In the rows, 128 means zero.
Each row is followed by its class number. Each block has new classes, again numbered from 0 up, in any order.
[130 159 187 110  95 117 157 146 128 105 121 141 126  79 118  84 124 157
 145 175 179 103 142 152 182 129 141 178 161 154 151  97 128]  8
[107 114 132 108 134 125  86 139 134 129 134 123 181  88 180  75 143 145
 112 133 116 115 105 132 109  95  78  96 137 129 103 150 136]  0
[148 137  96 141 150 114 119  99 133  96 138 146 115 156 113 157 124 157
  97 107 149 131 114  97  94 125 153 142 136 173 131 141 143]  1
[ 84 117 143 112 147 131  97 142 141 126 144 108 186  81 171  73 128 139
 107 136  99 146  79 104  98 107  59  96 118 115  96 159 127]  8
[151 132  92 134 145 122 106 105 143  77 137 145 126 172 123 148 122 151
 107 102 162 115 146 113  96 136 161 128 124 153 134 145 135]  5
[106 116 127 115 133 122  98 132 141 130 123 109 168 107 163  82 130 146
 132 126 126 128 107 115 102 116  89  91 142 117  96 138 130]  12
[135 164 181 119 106 135 172 126 141 113 126 156 137  82 115  64 108 155
 115 180 180 104 128 127 152 134 156 161 141 142 137 108 131]  7
[116 120 117 100 131 131  92 138 138 143 124 125 191 106 191  68 132 139
 123 111  98 127 118 147 116 102  74  83 127 106 101 131 123]  12
[117 141 168 126 101 134 146 131 104  94 139 131 144  85 127  64 134 150
 135 162 168 113 152 142 179 130 137 186 160 140 138 105 122]  0
[145 114 159 122 119 104 138 151 117 136 103 110  50 100 136 132 151 126
 147 164 143 125 161 131 134 103 122 160 131 147 154 147 115]  9
[134 152 181 116 102 150 130 135 130  89 161 134 130  92 110  41 129 141
 145 186 166 104 155 167 184 131 128 200 158 128 145 112 129]  4
[132 108 165 118 108 115 144 163 127 131 113  74  60  92 141 135 129 125
 145 174 158 119 151 120 126 109 108 160 137 129 139 144 117]  8
[139 119 124 110 138 133 150 151 136 128 128 162 105 143 126 144 187 120
 132 144 100 115 169 148 162 112 130 146 148 147 139 109 136]  1
[137 152 163 109 103 141 151 136 140  83 138 135 133  87 110  71 118 146
 142 171 158 106 159 159 182 132 138 176 164 130 130  98 135]  12
[141 141 129 160 164  97 136 109 170 101  78 141  92 146 100 119 172 137
 131 112 118 157 133  93 153 161 179 124 120 178 170 137 110]  0
[ 82 144 109 120  99 115 116 103  93 141 135 113 102  71 122 148  96 101
 113 151 151 134 116 127 120 106 109  93 105 103 103 130 132]  3
[132 110 168 123 115 111 119 171 110 116 118  96  41 106 127 145 146 125
 154 157 163 121 173 135 127 115  99 167 124 123 154 143  99]  3
[125 151 168 137  91 138 131 139 142  73 144 118 157  81 121  62 104 149
 146 168 147 120 129 146 164 144 121 177 159 129 151 117 107]  11
[125 141 145 121 113 128 117 151 151 109 124 112 109 137 150 122 193 140
 151 151 147 105 151 146 135 118 133 128 146 150 158 121 146]  8
[113 123 127 107 118 132 157 140 124 149 131 136 115 117 131 149 193 126
 123 154 103 115 146 157 159  99 129 130 155 155 116 102 158]  3
[141 161 141 142  92 128 143 120 145  70 130 153 146 106 111  43  99 150
 142 165 162 105 155 150 188 143 165 165 151 125 161 104 105]  5
[ 90 113 113 107 136 122 111 138 121 113 151 121 171  81 159  77 110 134
 117 136 102 134 102 111 115 110  84 109 125 101  74 143 116]  4
[164 146 151 172 161  99 150 116 177 119  67 156  93 146 118 109 180 172
 123 113 116 151 134  88 128 150 183 108 111 193 162 129 109]  2
[117 131  85 177 136 114 103  90 120  89 150 133 138 132 122 135 119 152
 109 112 161 131 123  82  92 140 150 133 137 155 130 143 114]  2
[108 134 125  85 111 130 158 125 117 146 135 145 141 139 152 137 171 130
 116 143 122 108 122 156 134  97 132 118 154 137 114 110 167]  1
[132 118 145 122 101 106 128 145 109 131 113  97  60  91 122 149 124 123
 163 168 161 125 155 146 148 104 119 174 150 140 153 131 119]  6
[117 135 132  92 110 135 133 141 112 146 135 143 118 142 133 160 156 127
 147 119 114 116 129 168 159 110 126 166 164 137 138  92 153]  4
[121 112 156 130 139 113 139 165 105 145 118 114  69 106 159 139 126 133
 154 140 154 141 144 115 113 120  90 156 120 117 132 143 107]  4
[109 119 119 110 134 138  77 143 141 112 140 101 190 106 185  72 116 140
 129 122 101 118  97 125 107 107  60 116 141 106 109 153 135]  0
[138 151 181 117  98 131 145 137 123 119 131 165 153  89 119  71 121 157
 138 164 164 111 135 165 175 122 138 185 156 151 158 105 123]  6
[ 98 151 123 106  98 117 115  88  88 121 135 125  73  95  96 127  85 103
 119 162 157 126 115 108 114  96 116 118 102 100  95 129 137]  2
[108 130 114 110 129 128 121 140 134 132 128 134 107 137 140 138 192 123
 161 127 116 129 151 158 156 114 130 123 147 140 135 106 148]  4
[133 116 163 111 108 110 137 163 129  97 104 110  58 115 123 138 123 125
 149 152 167 111 174 138 140 123 131 169 134 110 166 141 104]  8
[101 108 127 104 121 122  88 146 113 127 152 119 193  84 183  68 125 149
 110 122 109 131 102 137 108  89  68 106 128 115  88 137 110]  10
[134 162 144 131 104 135 127 129 122  67 147 151 151  98 107  42 110 173
 142 142 149 119 149 147 171 122 150 170 150 134 134  85 122]  11
[122 128 151 104 101 131 161 150 145 141 115 142 133 129 152 131 169 141
 157 140 133 102 140 165 142 114 139 122 155 140 134 106 145]  2
[ 83 136 115 105  93 120 104  97  90 151 128 115  91  86 107 151  81  86
 122 155 152 126 110 131 114  95 108  92 113  74  97 131 146]  12
[118 131 108 103 117 119 152 144 105 144 128 163 137 135 161 134 180 137
 142 129 105 118 152 171 172  94 122 143 158 152 127  88 145]  10
[134 152 162 137 109 125 150 126 145  69 123 115 136  88 117  54 119 148
 139 181 169 110 156 134 166 152 155 158 145 130 140 127 114]  7
[ 98 119 125 109 125 113 104 135 131 111 128 118 195 103 187  82 119 156
 112 123 113 124  92 118  93 110  87  92 132 111 106 156 120]  1
[127 147 191 120 106 139 152 144 132 102 146 146 153  97 125  69 127 149
 132 169 170 109 136 155 160 140 133 171 151 131 153 119 120]  1
[139 112 140 112 122 114 112 162 129 119 122 114  65 106 124 144 120 122
 168 142 147 116 165 150 141 108 116 173 149 127 167 140 122]  9
[125 149 154 126  94 127 116 127 136  89 147 128 144  77 111  73 117 147
 141 174 173 111 138 148 162 126 143 172 155 147 157 121 120]  6
[ 80 144 120 102  92 106  98 102  83 145 131 125  98  70 116 137 100  93
 123 168 151 127 117 142 132  89 109 112 115  99 122 133 132]  6
[155 141 130 156 158  80 124 112 180  89  71 153  63 139  97 146 183 153
 133 114 118 153 140  91 136 146 177 118 119 204 172 138  98]  2
[116 156 152 127  99 118 136 128 115  77 140 137 144  90 122  43 123 160
 146 156 172 110 146 140 162 132 162 155 152 129 136 106 121]  9
[ 85 113 132 117 118 128  86 132 126 131 136  89 179  89 175  84 124 135
 122 138 121 129 114 123 113 113  85  94 135 105 110 144 122]  5
[145 135  59 172 165 127  96  93 158  74 118 128 142 172 131 126 123 153
 122  87 113 142 129  85 108 150 135 133 143 149 137 143 128]  7
[152 148 136 154 147  87 144 111 171  94  74 140  81 132 104 108 171 160
 124 144 116 148 129  82 134 139 171 119 126 193 151 135 113]  11
[121 121 115 121 144 140  76 139 137 119 140 110 179 107 167  64 129 138
 128 122  89 138 122 135 119 108  74 104 120 110 105 139 123]  6
[133 151 165 138  93 139 131 128 121  85 163 118 147  88 123   4 120 153
 143 180 174 110 137 154 166 131 141 161 144 117 117 111 112]  4
[146 143 135 158 165  94 148 126 185  91  65 167  91 136 107 121 173 157
 119 117  92 163 132  76 148 152 167 117 114 182 159 131 100]  10
[146 134 151 143 172 102 150 126 170 110  85 156  85 140  91 124 172 138
 124 128 108 152 117  85 146 148 161 134 119 182 151 138 119]  0
[ 91 146 140 102  91 106 112 103  88 141 121 117  86  89 116 158  97 101
 123 166 169 124 113 134 103  98 117 100  98 105 117 148 143]  11
[ 86 129 127 105 101 114  85 115  95 155 132  97  86  74 113 171  99  74
 128 159 157 131 126 135 115 110 104  97 103  93 123 143 124]  6
[112 117 152 116 116  95 140 146 124 140 102 101  67  99 133 154 120 131
 165 160 173 110 157 121 122 115 135 146 141 128 155 145 128]  2
[146 155 165 130 110 138 144 141 134  88 143 141 121  89 115  62 135 146
 143 167 156 112 156 151 172 136 142 166 151 145 136 102 123]  9
[130 132  81 153 150 113  95 108 148  68 150 139 119 150 130 149 141 153
 105  99 151 132 123 102  91 142 153 136 138 161 139 152 119]  4
[100 118 129 109 125 121  94 140 142 104 135  98 192  99 179  75 123 148
 114 129 107 124  90 117 107 115  72 111 146 117 106 150 118]  8
[ 91 131 146 111  91 124 120 114  95 155 119  78  88  61 120 143  93  92
 120 179 144 128 121 119 120 108  90  95 100  92  88 142 137]  3
[163 148 138 157 163 102 142 110 199 110  71 155  80 140  88 125 169 148
 123 105 110 163 128  85 145 161 194 123 122 202 184 131 110]  9
[125 144 112 117 118 144 115 119 129 137 129 158 133 157 142 127 174 131
 139 122 127 108 129 161 145  99 128 134 153 147 148 110 172]  0
[137 150 174 125  93 135 148 127 128  92 145 136 150 101 112  41 108 154
 131 179 168 102 138 148 171 131 148 175 154 131 136 108 120]  5
[124 128 143 105 109 137 139 142 107 150 142 158 115 133 142 110 190 146
 129 142 126 116 127 133 137  89 122 157 147 157 120  97 140]  4
[130 110 156 122 117 117 137 157 136 115 110 100  52 106 133 163 124 120
 146 162 167 120 156 119 107 120 110 153 132 115 145 157 117]  12
[134 113 162 123 126 110 141 154 119 117 114 103  59 124 124 147 121 125
 150 158 168 120 165 141 130 125 128 154 131 115 145 144 119]  5
[140 112 151 117 111 114 134 153 140 118 104  97  63  91 131 149 116 121
 136 161 138 128 153 131 131 113 118 169 135 128 161 152 105]  6
[115 149 104 123 116 126 107  94  93 148 125 136  67  98 111 135 100 101
 119 134 140 147 123 124 119  94 118  83  78 101  85 121 139]  4
[ 83 126 139 119 128 118 129 129 119 154 124 137 169  87 164 106 123 145
 100 135 130 130  87  95  92 116  85  90 122 121  97 142 125]  3
[100 130 139  98 100 115 145 141 125 132 116 134 114 130 145 151 181 124
 148 151 158 100 169 168 151 117 160 110 146 132 149 111 145]  5
[152 136 158 145 163  96 153 126 172 101  71 160  82 130  96 122 199 146
 119 146 105 149 155  92 155 145 178 113 105 188 160 141 112]  1
[141 157 193 125  91 127 154 136 155  93 131 133 119  96 112  46 107 158
 144 176 172 108 110 119 141 135 140 174 145 140 150 120 106]  2
[139 123 163 117 108 120 130 157 126 115 102 104  54 112 122 153 119 125
 159 154 148 123 167 136 132 116 116 171 130 122 165 139 117]  11
[163 138 145 154 160  97 145 121 170 113  78 168  74 136  96 122 164 153
 124 114 103 157 132  96 142 137 166 131 111 187 163 128  97]  2
[ 98 142 126 106 100 128 125 127 121 133 121 122 133 133 158 135 180 125
 149 146 147  95 144 164 148 111 139 122 161 134 147 116 169]  0
[126 127  89 152 123 109  84  96 113 104 134 141 144 151 126 160 122 149
 136  91 168 120 133 121  96 127 153 122 126 156 145 146 127]  2
[ 88 131 122 117 101 129 107 121  96 142 153 123  82  74 112 137 110  86
 117 158 149 139 120 130 122  95  97  97 103  93  95 120 121]  10
[120 122 121 121 117 105 114 146 119  93 121 101  65  94 130 148 130 130
 144 161 145 113 177 136 143 106 112 168 143 128 154 145 122]  3

Next block: new classes, numbered from 0 again.
[159  96 191  76 159 123 138 118 191  95 132 148   4  81  55 237  96  77
 103  53 197 163 134  88  91  36 118 116 129 149  54 154 123]  6
[ 90  77 170  46 154 170 177  95 104 142  88 169  90  55  99 129  62 168
 112 161 164  80 125  85 177 133 226  93 144 127 153 126 111]  1
[ 83 101 163  45 153 148 191 118 117 159  80 180 111  77  81 121  82 151
 106 159 155  85 113 110 187 142 201 114 135 136 160 124 123]  6
[ 77 102 170  55 149 173 178 120 130 148  63 195  99  70  89 109  88 162
  81 159 124  54 113  78 182 119 212 114 150 137 159 107 110]  3
[126  78 110  70 106 210 105  72 128  97 155 123  37  65 146 168 125  86
 115 124 166 101 155 109 226 121  60 110 119 174 205 135 140]  2
[ 93 104 164  44 160 163 173 132 127 150  71 181  78  82  71 117  85 166
  97 151 156  93 111  95 183 118 215 102 149 133 141 133 124]  4
[135 134 130  88  41 208  91 102 110  98 128 210  83  50 179 176 171  41
  77 130 111  76 156 166 168 120  60 149 105 190 222 126 171]  4
[ 85  76 173  52 173 153 183 126 123 141  97 191 102  88  90 127  83 151
  85 141 129 107 138 106 184 131 217  95 134 117 137 147 147]  5
[130 119 118  43  78 198 116  81 156 127 185 195  74  72 105 134 155  39
  93 118 183 120 159  89 179 103  89 126 131 145 236 108 158]  2
[135  93 111  66  67 184 112  65 117 115 133 156  76  56 146 178 135  64
  91 121 173  90 160 162 193 116  88 140  99 168 196 103 160]  7
[124 109 127  99  79 202 114  90 142 105 145 188  55  69 158 189 164  78
  70 135 138  70 157 123 177 118  75 139  92 178 213 126 153]  3
[ 76 100 153  56 147 160 173  91 160 152 103 183  74  76 106 129  46 167
 126 167 154  63 115  77 229 147 204 108 131 132 156 144 125]  3
[124  87 106  55  52 188 105  39 108 105 174 150  74  70 144 135 170  51
  79 118 174  89 174 102 180 125  89 145 125 146 231 109 146]  1
[ 77  95 160  55 155 151 208 113 127 137  98 180  92  85  64 144  35 145
  90 148 141  49 115 116 209 114 227 104 146 125 167  95 131]  6
[ 80  87 217  82 171 165 192 141 171 163 109 236  89  63 107 152  53 171
  89 152 147 111 119  91 174 154 214 117 136 148 139 160 121]  0
[ 73 102 175  44 149 154 170 106  99 140  76 183 135 103  90  84 115 174
  89 153 110 116 124  76 187 137 211 132 155 135 144 131 127]  7
[119  80 105  59  52 185 103  67 126 105 158 166  54  59 163 175 135  79
  90 148 173  93 172 152 202 127  81 135 105 161 205 106 175]  5
[138 104 121  83 120 206 112 109 132 105 133 160  31  53 132 198 127  85
  83 103 163 107 166 148 162 115  66  98  92 177 184 105 152]  4
[ 49  66 156   5 225 158 228 139 185 155  84 166  63  77  67 170  46 171
  79 153 169 101 135 106 186 142 180  61 139 142 185 104 150]  6
[125  96 124  70  81 213  92  83 132  99 150 153  56  78 138 155 137  67
  74 108 141 108 168 126 197 101  78 127 115 155 206 119 155]  7
[ 92  83 165  45 155 147 187 101 158 150  89 137  73  91  75 149  54 198
  95 157 160  66 105  60 233 125 223 129 114 136 140 167 100]  7
[ 80  90 172  43 150 176 162 108 120 142 102 205  97  70 106 114  73 151
  98 156 123  73 127 100 187 133 189 106 148 128 163 112 145]  3
[ 78 130 180  84 132 154 156  99 136 135  96 188 117  99 126 166  81 127
  68 142 171 124 144 117 156 112 223 135 128 122 149 132 118]  7
[ 43  91 217  67 232 182 139 153 138 154 130 194 122 147 155  83  91 176
  91 160  63 125 163 151 123 163 128 117 107 190 183 163  80]  0
[139  85 142  76  51 199 135  85 113 110 163 205  77  57 139 168 147  94
  64 132 148 107 144 120 180 118 102 139 129 158 226  99 170]  0
[142 113 111  75  86 195  83  69 141 103 148 143  54  35 143 168 154  47
  98 129 154  80 169 155 171 109  61 134 114 187 194 113 175]  2
[ 83  86 177  43 161 172 194 126 140 146 108 209  93  56  71 128  65 163
  83 151 123  92 131  88 194 142 208  97 130 131 162 118 157]  5
[ 79  84 187  21 156 159 149 126 125 136 119 181 101  57 110 131  59 192
  93 144 150 114 134  86 177 138 183 118 129 117 117 114 146]  5
[ 90  92 188  22 167 168 155 113 104 123  96 188 110  91 116 137  54 146
  85 154  78  90 121 119 219 123 203  97 140 117 134 138 151]  5
[135 104 128 103   8 137 139  48 105 112 137 181  74  66 143 160 191  43
 111 146 152  31 157 110 136 120  70 173 103 189 216 117  84]  6
[102  84 168  43 108 140 178 118 125 149  96 239  89  77  71 128  24 161
  64 134 138 106 118  85 218 114 244 116 129  90 112 102 136]  5
[135  94 115  91  56 206 110  50 110 114 148 137  54  65 129 176 130  95
  83 131 177 119 168 105 193 140  87 147 105 164 216 124 154]  7
[ 62  83 188  71 227 156 162 156 114 129  68 166  78 109  84 141  69 184
 117 185 124 152 112 140 201 140 195  66 112 132 113 131 149]  6
[134 121 128  92  49 178  91 100 129 102 129 167  62  67 145 195 140  44
  62 114 157  64 152 155 158 101  79 172 112 171 188 110 153]  4
[ 49  99 136   5 111 138 175 108 147 141  90 163 131  94 125 114 102 121
 114 122 216  30 131 130 158 103 176 182 171 158 197 132 128]  0
[ 76 127 165 104 182 167 171 105 155 160  90 112 117  71  86  64 108 167
 103 171 150 107 102  88 218 150 217 106 164 146 147 121  84]  2
[136  92 127  66  74 180 116  66 116 115 155 182  72  68 145 172 150  69
  90 131 159  81 158 136 176 123  88 141 110 165 206 109 152]  0
[102  99 181  68 126 172 179  99 120 150 117 215  99  57  84 105  74 182
  77 156 116 113 126  93 207 151 216 115 151 126 144 119 164]  7
[138 115 109  70  52 169 111  50 101 107 127 156  85  65 168 155 156  92
 116 135 143  73 149 131 186 139  76 153 122 172 192 134 155]  0
[ 93  81 163  24 142 165 158 100 141 147  94 188  82  44  83 120  60 147
 140 151 170 134 114  89 206 156 193 113 144 139 144 166 185]  1
[127  76 117  63  71 188  97  33 119 104 166 120  55  65 104 147 125  57
 103 139 171 103 163 121 203 113 114 148 109 167 208 117 161]  5
[ 80  72 163  63 147 171 185 107 127 136  93 162  87  74  52 112  46 151
 107 181 139 111 118 109 213 119 247  85 138 121 185 118 161]  5
[104  97 172  47 126 142 185 109 117 142  94 187 105  70  71 131  60 151
  90 146 119  53 116 140 188 123 200 133 143 130 144 111 169]  7
[ 78  96 170  73 142 165 169 117 101 145 133 192 133  86  87 106  94 136
  69 165 157 120 127 113 187 131 237 113 150 100 175  79 148]  6
[105 105 210  76 171 117 148 129 158 138 122 131  75  96  64 120  75 207
 145 158 156  97  86  83 163 125 186 147 132 134  79 169 123]  0
[101  91 142  35 102 162 153  93 100 157 133 181 111  56  87  96  71 171
  99 167 160  60 114  98 201 152 182 136 149 103 168  63 172]  3
[107 124 149  77  92 150 192  73 122 158  87 200  85  41  94 126  39 178
  95 184 137  31 117 134 181 136 219 112 133 130 170  76 139]  3
[ 80 102 173  62 152 172 178 106 116 146  81 176 119  78  94 108  81 145
  84 143 124  68 132  99 188 126 221 115 151 132 160 119 108]  7
[109  79 182  11 152 131 143  92 126 134 132 179  88  69  71 118  61 177
 116 133 139 144 130  51 191 132 205 116 114 101  99 160 165]  5
[ 78  74 195   4 139 158 186 104 116 145 113 188 109  65  57 113  34 155
  79 158 141  79 111 136 201 113 223 136 148 135 165  87 159]  5
[131 114 109  68  75 188 114  63 128 114 154 148  64  67 135 174 140  47
 106 132 174  73 153 138 191 123  86 133 109 174 227 113 145]  4
[132  88 121  79  79 219 108  54 102  86 138 110  60  61 123 150 158  66
  93 116 142 115 160 126 192 111  76 139 140 193 210 127 159]  5
[ 52 117 147  52 182 212 150 127 133 147 120 182  96  59 126 104  86 197
 102 179 136  50 174  62 174 165 203  86 124 127 181 134 129]  5
[137 122 108  77  49 192 103  69 147 108 145 165  72  46 131 170 158  54
  74 133 172 107 146 108 204 109  89 150 114 168 216 103 164]  2
[ 90 119 176  64 180 153 152 137 122 146 115 175 109  69 100 132  50 179
 154 171 151  72 117 102 189 144 210  89 115 102  99 124 130]  5
[136 103  94  79  51 187 128  57 114 106 152 157  66  65 139 182 157  50
  83 134 161  86 160 122 196 125  78 125 116 159 235  95 156]  6
[119  98  94  88  96 174 120  81 160 104 136 124  15  77 146 196 125 109
 123 116 195  83 169 131 198 128  56 128  81 184 164 155 134]  5
[135 109 116  66  59 189 123  72 115 114 159 166  76  88 122 159 136  80
  76 115 166  98 157 105 171 121  97 146 130 134 232 120 171]  0
[107 153 173 112  77 215 126 118 143 118 185 248  99  72 145 158 168  51
  60 118 125  64 180  99 130 113  97 143  67 170 237 115  87]  5
[ 94  85 161  32 141 148 194 104  91 126  95 196  90  96  65 124  77 182
 105 142 155 139 107 126 209 131 207 115 125 129 155 152 194]  1
[ 97 100 170  70 142 162 167 109 143 127 106 211  80  40  99 152  59 137
  97 144 108  95 130 108 202 138 183 102 125 149 136 117 162]  6
[149 120 124  15  89 152 133  23  79 125 163  88 119  79 186 148 143 170
 158 153 206 185 132  41 178 151  94  84 110  99 209 163  97]  2
[135 104 100  69  55 180 104  67 107 101 134 151  56  70 116 171 129  70
  96 136 171  79 157 110 187 103  92 141 111 150 212 112 164]  2
[ 86  89 171  39 158 176 185 115 115 157  76 165  96  73  98 133  55 180
 102 162 140  54 120 114 201 140 194 108 132 142 166 133 113]  7
[141 102  98  68  68 182 115  51 125  92 134 130  20  70 101 190 128 105
  80 132 173 113 148 112 201 122  85 133 100 160 192 115 186]  1
[ 68  71 187  34 157 171 163 131 131 141 102 186  99  66 104 107  39 170
  88 143 144 118 123 105 194 127 234 109 163 121 158 142 156]  4
